Each row, then roughly how far along a hidden order it lies, from 0 to 12
[  0.5  -2.6   3.3 -14.8  -5.2   5.7  -1.0  15.5 -15.0 -26.0  -7.3  -8.2
  10.3  -4.3   2.1   3.3 -19.7  -8.7 -15.9 -15.4 -17.4  -4.7  -7.6   0.7
  13.9  -8.7  -8.8  -3.1  -5.7  13.1  -7.7 -19.4   9.9  -2.9 -13.1 -20.4
  -2.5   4.7 -15.6  -5.0 -18.3] : 4
[-20.3 -18.1 -39.4  91.5 -33.7   8.7  -9.1 -11.5  64.2 -27.5   0.6  20.6
  71.6  -2.6   3.4  17.6  24.8  39.9 -13.6  15.7  -2.8   8.0   4.9  11.4
 -67.6   8.6 -56.6 -12.1 -24.7  40.4   3.1   5.6 -12.4 -22.8   8.6 -45.9
   5.4   2.2   7.6  12.7   8.4] : 7
[  9.4  13.2  38.8 -68.5  -1.2   4.8   4.2  13.3 -44.8  35.4 -13.5 -11.2
  12.6 -11.1 -16.5  -9.8 -21.9 -10.3 -24.2   0.8   5.2  -0.4  -9.7   0.5
  27.3  -6.0  44.8   2.5   9.0  24.5  -6.3  -8.1   7.4   0.5 -20.6  10.2
 -25.8   1.7  -4.3  -4.1  -4.2] : 1
[-10.4  14.5  66.9 -72.8  24.8   5.9   9.4   2.8 -57.9  41.2   2.3   0.7
  59.6  15.2 -22.1  -8.7  35.2   7.2 -12.4  30.6   3.2   2.3  -6.6 -11.3
  -0.8   3.8  68.5   8.4  -6.6  -4.5  -9.2   5.2 -12.4  -1.6  11.9  -9.5
  -4.4  -6.6  -1.2 -14.3  22.3] : 6
[-12.1  -3.1  -9.4  19.4   1.4   0.6   1.0 -22.1  38.8 -58.2   6.9  -1.0
 -26.2  -1.5  -0.5   2.9 -18.4 -24.4  28.0  -2.5 -12.6  -6.6   0.1 -11.1
  13.2   8.2  -6.3  -0.7  10.3 -43.7   5.0   5.4   9.6  13.9  13.3  12.4
  -2.0  -1.8   2.9 -15.2 -38.4] : 11
[-26.3 -11.4 -29.9  84.0 -35.7  17.4 -10.9  -9.6  50.2 -50.8  -8.2  27.8
  58.7   5.2   1.4   2.6  47.8  40.6 -33.7  37.9   5.1  -0.8   4.8  11.5
 -77.8  23.1 -51.0  -7.1 -13.4  38.4   9.8   9.1  14.2 -18.5  -3.1 -33.2
   4.3   4.1   6.5  10.6   9.8] : 0
[  0.8 -17.5 -24.4  28.8   1.0  -4.7  -3.5  -9.7  37.1  29.7  12.8  11.4
  42.8   2.3   4.5  20.1  41.6  28.5   3.2   4.6  -5.2  12.4   1.5   4.4
 -22.9  -6.3 -42.2  -5.0 -17.5  15.0  -6.5   8.5 -41.4 -18.9  23.6 -36.4
  22.7  -1.4   1.7   9.4  13.7] : 12
[ -0.5   7.0  21.1 -43.7  15.0  -3.2   3.5  -4.6 -57.0  38.6   1.2 -15.7
  26.9  17.0 -17.7  -6.1  15.4 -11.5 -31.7   8.4  -6.1   0.7 -14.9  -2.8
  57.1 -11.4  36.1   9.3   2.4  -8.3 -17.3  -3.5  -4.1   1.9 -13.8 -11.4
  -1.1  -1.3 -14.4  -2.4  28.4] : 3
[ -6.3   3.6  43.8 -83.9  20.9  -0.6   6.5  -3.5 -28.1  39.3   5.9  -5.5
  34.5   6.4 -17.6   0.0  14.1  -2.3  -1.7   7.3  -4.3   5.9  -9.3 -13.6
  23.2  -3.7  31.3   3.0   4.8  -8.1  -9.4   4.1 -39.8  -3.5  15.0 -22.4
  -3.9  -3.8  -3.3  -9.5   1.7] : 9
[-17.3  -5.6  -9.1  39.8 -10.4   3.5  -1.4 -14.8   9.4 -60.1  -3.8  -1.4
 -17.0  -0.9   2.6   7.6 -29.0 -20.6  24.1  -2.8 -10.8 -10.8   2.7  -7.8
  -8.8  11.0 -16.6  -3.7  -0.1 -22.4   5.3   2.8   7.1  10.3   3.0   0.2
  -8.5   2.6   0.6 -10.0 -38.2] : 8

Next part:
[  1.4  25.1   3.9  32.2 -11.7  10.8  -2.7  19.5  60.5  41.2  27.4   1.2
  18.9 -22.5  86.0 -50.3  -1.7  14.3 -39.8   8.1 -13.1  10.1  73.1  -7.8
  -3.2  -1.6  11.6 -18.6 -41.9 -20.2 -13.0  59.5  10.8   2.7  -0.1] : 11
[ 20.3  31.3   9.4  18.0 -11.8  14.7 -34.1  -8.9  51.3  23.6  36.9 -23.3
  33.2 -19.8  21.0 -25.5   0.9  31.3 -16.7  12.0 -13.4   5.1 -12.0  -2.3
  12.9 -27.6   4.6  -9.9 -13.6 -32.1 -57.2  29.7  -4.9   9.4  -2.2] : 8
[  6.8  26.4  13.5  32.8 -39.1  15.0  13.3 -19.1  50.5  -7.4  36.7  -7.4
  23.9 -27.8   7.6 -82.4  -4.8  17.5  -3.9  23.5   6.5  -2.5  58.6  -8.4
  19.5   9.4  16.5  13.1  -9.6  -3.4 -21.0  43.4  -9.9  24.5 -16.0] : 0
[ -2.1   1.3   9.1  26.9   8.7  27.1  40.1 -29.3  53.0  28.5  38.8 -15.9
 -24.1 -25.3  73.2 -49.1   2.8  32.0 -10.1  -2.5  14.2   2.6  18.7  -9.6
  23.2  -9.8  18.3   2.0 -25.2 -21.8 -51.9  12.5  24.2  -2.6 -23.8] : 11
[-11.9 -10.4 -55.2  25.1  -0.7  18.1  20.9 -13.0  27.7  20.2 -13.5 -24.4
  71.4   4.8  17.6 -60.3 -11.0   5.7 -36.8 -20.4   7.1  12.9  99.9   8.7
  21.6 -53.7   9.3 -15.7 -35.8 -17.8 -24.5  38.6  31.5 -16.1 -12.7] : 11
[ 27.0   5.6 -19.7  38.9   6.4  14.1  18.7  10.0  50.5  49.7   3.0  -0.6
  28.8 -17.8  63.8 -37.3  -8.3  23.2 -29.3  10.9  13.8   7.2  48.8  -9.0
   9.4 -21.9  12.5 -25.3  -4.3  -4.8 -36.3  12.4  14.5 -15.3 -35.1] : 12
[  2.5  22.1 -25.2  17.1  -1.7   8.1  -8.1   0.3  30.1  15.4  -1.8  -7.9
  45.7 -29.9  36.9 -16.3  -7.2  27.5 -61.2   3.1  20.9  -1.0  54.7   2.2
  15.1  -8.0  20.1  -0.9 -14.6 -15.0 -36.2  30.1  32.6 -21.1 -25.6] : 12
[ -3.7   7.7  -0.9  14.4  10.6  29.1  -6.7  -2.8  28.1   7.8  24.2  -8.9
  52.0 -25.8  40.4   3.5  -2.8  30.1 -17.0   8.4 -20.1  30.5  35.5  -1.0
  37.4  -7.2   5.0  13.9 -35.9 -10.3 -50.7  26.2   6.6 -12.1 -27.9] : 12
[ 17.8  34.1 -13.9 -11.8  -1.7  17.9  -8.5 -13.5 -19.4   1.3  11.2 -83.1
  76.8 -20.5 -29.1  58.3   3.1  34.8 -42.6 -16.0   6.7  16.4 -11.1  -3.9
  30.7 -35.0  -2.8   0.3 -15.1 -32.5 -78.0  30.3  -8.1 -22.3  -7.2] : 10
[-25.3  -7.4  -4.5  16.5   8.5  30.8  -9.9  -0.8  60.0  29.2  32.2 -19.3
  23.4  -5.4  70.3  -3.3  -4.4   8.6 -41.8  12.0   0.7  42.1  21.7  -7.2
  30.5 -49.6   4.7   3.6  -4.0 -27.4 -38.2  15.0  12.1 -19.7 -41.7] : 12
[-15.9   5.0  -8.7  13.0  -4.5  34.4  -6.5  19.1  41.7  30.9  28.9 -24.9
  40.2 -19.4  29.8   6.1  -3.2   6.5 -61.6   4.4  -6.7  27.7  34.8 -11.1
  36.8 -44.3   8.7   3.5 -21.7 -23.1 -37.2  21.9  -0.9 -19.2 -26.6] : 10
[ 26.6 -18.0  -2.2  43.7   5.3  10.6   2.7 -10.4  58.9  -2.1  40.0  13.7
  57.8 -17.9  42.8 -99.9  -3.8  22.9 -17.1  10.4   4.7  -3.1  39.3 -10.8
  48.0 -30.3  19.1 -17.4 -12.0 -15.2 -16.2  26.0  19.2   2.9 -18.0] : 7
[  0.3   2.7  -8.0  21.4 -23.3  20.9  28.5 -11.9  60.4  24.7  35.4 -28.0
  59.6 -16.7  21.7 -58.8  -8.3  14.7  -3.4  14.9   5.0  -6.2  38.7   7.3
  18.8 -24.3  16.4  10.2 -17.2 -14.3 -40.0  32.9   4.1  -1.9 -34.4] : 0
[-13.7  20.2 -20.9 -12.6  16.2  23.0  -2.3   1.6  28.7  44.6   4.5 -49.1
  36.9  -4.0 -31.1  24.1   0.7  22.7 -32.9 -14.3  -4.6  46.2   3.4  16.3
  21.1 -49.6  18.2 -15.1  -7.1 -25.9 -70.8  12.0  38.4 -18.1 -44.8] : 5

Next part:
[  9.9   6.6 -30.1  -8.0  -2.0 -10.1  23.3  45.0  11.5  -2.4   8.0  30.0
 -14.5   2.2   2.1 -31.8  -3.0 -22.9   3.8  -4.6  10.2   1.5  -1.7 -18.8
 -12.5   8.6  -8.7  15.3   7.7   6.3  13.1  17.5  -4.2   7.0 -20.0  42.4
  -0.5] : 4
[ -2.1   2.5 -36.2  10.1  24.9 -13.8  -2.5  13.8 -31.5  -0.7   1.1  17.8
  -6.0 -16.3  -6.3 -50.8   1.6 -37.6   8.4  -2.0  44.5  10.0  -7.9  15.1
 -12.0   7.2  -9.8   0.8   6.0  11.2  19.2  11.0  -2.3   3.7 -12.5  39.0
   5.4] : 7
[  2.7  -2.4 -14.2  17.2  14.7  -8.8  23.4   7.3 -10.0  -8.1   9.3  19.2
 -13.7 -17.5  -1.2 -39.1 -19.7 -34.9   6.0 -11.8  24.0   4.4   2.5  17.2
  27.2  -1.5  -6.7  -5.9   0.0  -1.2 -19.6   8.8 -10.1   3.3 -15.2  35.5
   6.3] : 7
[ 10.8   0.3   9.9 -13.8 -13.7   3.9  18.5   5.7   3.3 -17.7  13.0   1.8
   8.9   1.8   1.0 -14.9 -20.8 -20.2   7.6 -12.2  16.3  -1.3  10.9 -45.9
  38.3  10.2 -11.9  27.3  -0.1  -0.5  -3.5  16.2  -4.5  -2.7  -9.1  41.6
   5.2] : 9
[  3.6   2.6 -23.0   1.1  -8.4 -10.5  -8.4  16.7  19.0 -10.7   4.9 -23.5
   1.4  -5.1  -2.4 -39.4  -8.9 -28.0  10.5  -9.6  44.5   0.1   3.5 -11.9
  10.1   1.0  -7.3  -3.2   6.7  -2.6   1.6  23.4  -3.1   3.5 -12.3  45.2
   8.6] : 9
[  2.6   1.3 -19.6   1.0  -0.6  -7.8  12.0  30.2   9.6  -1.0   6.6  43.9
  -5.5  -1.8  -6.4 -30.2  -6.0 -27.0   3.8  -3.6  41.1   1.4   1.4  -7.7
   5.1  12.6  -5.0  27.1   9.1   0.2   2.5  15.9  -0.7   4.5 -12.6  47.1
   3.7] : 0
[ -4.9   4.6 -13.7  21.1  -6.9  -1.1   0.2  45.4  63.0   1.1  18.6  -1.6
 -16.5 -18.2  -0.2 -56.2   4.4 -33.5   5.7  -7.2  12.0   4.6  -8.9 -29.6
  20.8  -6.8  -0.9  -8.4   6.0   7.7  19.4  11.4  -3.9   4.1 -10.9  39.1
   5.3] : 10
[  5.0   5.4 -40.8  19.6 -14.8  -3.7 -12.3  22.5 -10.1   0.1  -1.0 -27.1
   3.6  -8.6  -7.5 -64.8   4.4 -38.4  11.0   0.1  43.4  13.9  -5.9  -9.5
  -0.8 -10.4  -3.6 -33.7   5.7  13.4   1.7   6.3  -6.0  -0.9  -4.6  35.2
   4.3] : 5
[  3.0  -0.6  -0.6 -14.6   0.1  -7.2   5.5  22.0   3.8 -11.1   4.6  28.5
   9.0  -1.7  -1.3  -8.4 -16.7 -19.3   5.6  -7.1  73.5  -8.8  15.6 -16.7
  12.9  22.4 -12.3  45.1   7.7 -11.4   4.9  34.2   0.9   4.3 -21.1  47.0
  10.9] : 3
[ -5.2  11.0   2.3   4.9 -33.7  -2.8 -16.7  56.0  15.9  -4.1  16.6 -30.4
   2.1  -4.2  -4.1 -49.8  -6.0 -28.8  10.3   2.3  47.1   3.6   3.1 -12.0
  14.8  -3.7  -8.1  -3.6   3.9  -0.4   9.0  12.7  -3.1   0.5  -8.3  36.5
  12.8] : 5
[ 16.9 -20.5  64.9 -11.8   1.5  24.5  29.4 -70.8 -58.6 -26.0  -7.3  25.7
  43.9 -16.7   7.5  16.3 -30.3 -22.7   7.7 -26.9  23.6 -11.7  33.9  29.3
  99.9  28.2  -9.1  60.0   0.1 -15.6 -18.5  46.9   0.4 -10.8 -12.9  53.8
  22.5] : 12
[ -3.8  -0.9  -0.1  16.5  -6.8   4.9  -8.2  53.2 -38.0   8.0  13.1  -7.0
  -6.4 -17.0  -0.9 -42.0   3.6 -29.3   5.2  -5.6  15.4   2.9  -7.5  -7.6
  41.5   0.0   1.9  28.6   9.9  11.4  37.8  24.5   2.9   2.4 -11.3  42.2
   7.9] : 5
[ -3.6   0.0 -25.8  20.0 -17.2   1.0  -8.8 -10.7   1.9  -5.8   3.5   8.6
  17.1 -19.0 -11.6 -68.0   0.2 -32.3  11.6  -1.2  56.9  12.8  -1.9   5.1
  15.3  -2.5  -2.4 -17.7   4.5  -0.4   1.3   4.6  -3.2  -7.1   4.8  36.8
   8.4] : 9
[  3.2   1.7 -45.8  14.0  -7.1 -13.9 -12.4  12.6  -0.8  -9.5  14.6 -35.5
 -15.8   1.6 -12.8 -59.5   3.6 -37.7  11.7 -10.9  44.8   6.0 -11.6 -17.1
   1.9  -9.7  -0.8  -4.7  21.7  11.3   1.7   5.9   1.2   0.2   0.0  33.7
   1.1] : 9
[ -8.5   2.1  22.6  20.5 -21.2   4.6 -19.2  61.1 -21.8   5.5   3.5 -13.9
  17.0 -14.3  -3.2 -46.3  -1.2 -27.3   7.2   1.2  73.5   0.8   8.2   6.2
  39.0   2.1  -2.4   8.2   5.4   1.0  -1.0  32.6   0.5   0.3 -11.3  46.2
  25.3] : 0
[  7.0   5.6  -9.2  -6.8  -7.0  -1.9  10.0  22.5 -31.1 -11.1   9.5  -7.6
   0.8  -4.4   1.9 -31.3 -10.0 -20.6   8.3  -6.7  17.9   1.6   1.7 -36.4
   5.5   5.7 -10.6   8.2   2.9   2.4  11.7  13.8  -4.9   0.8 -10.6  39.6
   3.8] : 10
